Below are the code and all the weights of a small trained network. Each question names an input and a class and asks about switching units off, where a switched-off unit gives its printed mean instead of its output.

import numpy as np


def w(rows, s, z=0):
    codes = np.array(rows[::2]) - 128.0
    scale = np.full(codes.shape[1], s)
    scale[-1] = z or s
    return codes * scale


def norm(h):
    return h / np.sqrt((h * h).mean(-1, keepdims=True) + 1e-5)


def f(y):
    return np.maximum(y, 0)


def log_softmax(a):
    a = a - a.max(-1, keepdims=True)
    return a - np.log(np.exp(a).sum(-1, keepdims=True))


def net(x, mask):
    res = np.array(x, float).reshape(1, 7) / 4 @ E
    u = 0
    for l in range(2):
        y = f(norm(res) @ A[l][:, :-1].T + A[l][:, -1])
        res = res + np.where(mask[u : u + 6], y, B[l][:, -1]) @ B[l][:, :-1]
        u += 6
    return log_softmax(norm(res)[-1] @ U[:, :-1].T + U[:, -1])


A, B = {}, {}
E = w([
[135,1,145,135,172,161,163,157,108,78],'x0',
[108,109,130,122,119,115,115,120,145,130],'x1',
[111,119,131,134,123,107,127,132,140,134],'x2',
[122,123,106,132,128,149,101,113,134,113],'x3',
[164,113,149,119,99,87,62,218,103,85],'x4',
[102,158,183,113,147,106,158,185,128,163],'x5',
[64,145,37,68,32,112,191,156,81,165],'x6',
],0.0092)
A[0] = w([
[182,142,159,154,171,63,33,148,107,86,24],'0.n0',
[141,131,88,73,71,58,65,201,1,100,35],'0.n1',
[141,77,194,165,142,110,117,176,80,98,30],'0.n2',
[97,65,74,103,101,147,184,192,178,118,3],'0.n3',
[170,196,161,142,88,68,100,135,140,112,18],'0.n4',
[145,169,212,201,189,136,112,43,173,150,3],'0.n5',
],0.0081,0.0018)
B[0] = w([
[171,156,123,131,93,189,128,216,241,141,203],'0.n0',
[61,166,128,131,191,81,86,74,111,61,254],'0.n1',
[197,43,126,120,130,120,103,113,52,97,199],'0.n2',
[176,121,165,151,131,156,199,107,96,137,190],'0.n3',
[108,172,132,167,44,169,132,86,246,78,185],'0.n4',
[32,108,164,143,107,59,152,40,68,110,217],'0.n5',
],0.011,0.0081)
A[1] = w([
[137,155,140,102,107,83,124,68,106,130,158],'1.n0',
[116,119,161,174,159,180,174,89,74,131,10],'1.n1',
[112,77,132,126,213,97,155,111,85,88,100],'1.n2',
[120,113,77,114,55,189,179,147,59,177,64],'1.n3',
[111,196,50,136,102,132,134,106,103,245,141],'1.n4',
[210,76,100,182,146,69,121,133,125,116,251],'1.n5',
],0.012,0.0025)
B[1] = w([
[94,210,139,103,196,124,43,123,136,136,209],'1.n0',
[131,193,53,99,74,84,175,131,153,61,209],'1.n1',
[114,123,43,143,187,184,194,188,134,136,254],'1.n2',
[246,110,143,31,58,100,127,165,166,140,178],'1.n3',
[163,60,178,104,110,164,79,181,64,249,202],'1.n4',
[79,111,178,139,128,143,100,133,64,177,210],'1.n5',
],0.011,0.0097)
U = w([
[60,254,147,90,153,30,83,6,97,117,217],'0',
[190,43,183,78,134,175,42,207,71,214,251],'1',
[66,130,48,171,218,147,223,131,47,46,82],'2',
[203,97,69,25,66,115,203,188,140,131,23],'3',
[163,197,197,212,72,109,65,142,245,83,3],'4',
],0.0078,0.0039)

Each question gives the input, the list of numbers given to net, and the class t.
The units are the neurons (one row each of A and B). Each row of codes is followed by its name. A weight is (code - 128) times the scale printed after its matrix; where a second scale follows, it is the last column's (A, B and U).
mask holds one flag per neuron, layer by layer. A switched-off neuron (its flag False) gives its mean, the last column of its row in B, instead of its output. The means were averaged over made-up inputs and are rounded, as every weight is.
A unit's drop is (log p(t) with every unit on - log p(t) with that unit switched off) / (log p(t) with every unit on - log p(t) with every unit switched off).
The circuit of an input: a set's keep is (log p(t) with only the set's units on - log p(t) with every unit switched off) / (log p(t) with every unit on - log p(t) with every unit switched off). Starting from all 12 units, units are removed one at a time, each time the one whose removal leaves the highest keep (on an exact tie, the one counted first), for as long as the keep stays at least 0.8.
units of the circuit, in order: the units of the circuit, biggest drop first
unit that matters most: the unit with the biggest drop
top k neurons: the k neurons with the biggest drops, biggest first
k most important neurons of layer l: the k neurons of layer l with the biggest drops, biggest first
drop of u: that unit's drop, to one decimal
input [2,-4,2,6,0,-3,2], class 3: 3 most important neurons of layer 0 : 0.n3; 0.n5; 0.n1
input [4,-7,3,-3,-2,-4,8], class 3: top 2 neurons : 1.n3; 0.n3
input [-8,-6,3,2,6,-7,-1], class 4: units of the circuit, in order : 0.n0
input [-2,8,4,-7,2,8,-7], class 4: units of the circuit, in order : 0.n0; 0.n4
input [6,0,-8,2,-1,4,3], class 3: 2 most important neurons of layer 1 : 1.n3; 1.n1
input [-3,-2,-1,-2,1,8,0], class 4: 4 most important neurons of layer 0 : 0.n4; 0.n5; 0.n1; 0.n2
input [3,4,-2,-2,-4,4,7], class 3: top 2 neurons : 0.n3; 1.n1
input [-2,7,7,-6,-8,5,3], class 1: top 2 neurons : 1.n4; 0.n1
input [0,-8,-2,7,-5,-7,1], class 1: units of the circuit, in order : 0.n1; 1.n4; 0.n2
input [5,-6,3,-3,0,6,1], class 3: units of the circuit, in order : 0.n1; 1.n1
input [5,-7,-2,0,-6,4,3], class 3: units of the circuit, in order : 0.n1; 1.n3
input [6,1,-3,-3,-3,4,-8], class 2: units of the circuit, in order : 0.n5; 1.n2
input [-3,-5,6,-4,1,6,0], class 4: top 2 neurons : 0.n4; 0.n5
input [6,3,-4,4,-1,1,5], class 3: unit that matters most : 1.n3
input [0,6,4,-4,5,7,-2], class 4: top 2 neurons : 0.n4; 1.n4
input [1,3,-5,-4,-5,2,3], class 3: top 2 neurons : 1.n1; 0.n3
input [8,6,3,5,3,6,2], class 2: 2 most important neurons of layer 0 : 0.n0; 0.n3
input [5,-1,8,-8,2,6,4], class 2: 2 most important neurons of layer 0 : 0.n1; 0.n0
input [1,7,0,5,-5,6,3], class 3: top 2 neurons : 0.n3; 1.n1
input [-4,7,0,-4,-4,-2,4], class 1: units of the circuit, in order : 1.n4
input [-1,-4,-5,6,8,-7,6], class 0: 2 most important neurons of layer 0 : 0.n1; 0.n2
input [7,-4,1,4,8,-2,8], class 2: drop of 0.n1 : 2.1
input [-2,6,2,4,-7,-2,8], class 1: drop of 1.n4 : 0.4
input [-1,3,-7,1,7,-2,3], class 0: drop of 0.n1 : 1.5
input [-8,-8,-5,-5,3,-8,0], class 4: drop of 0.n5 : 0.3
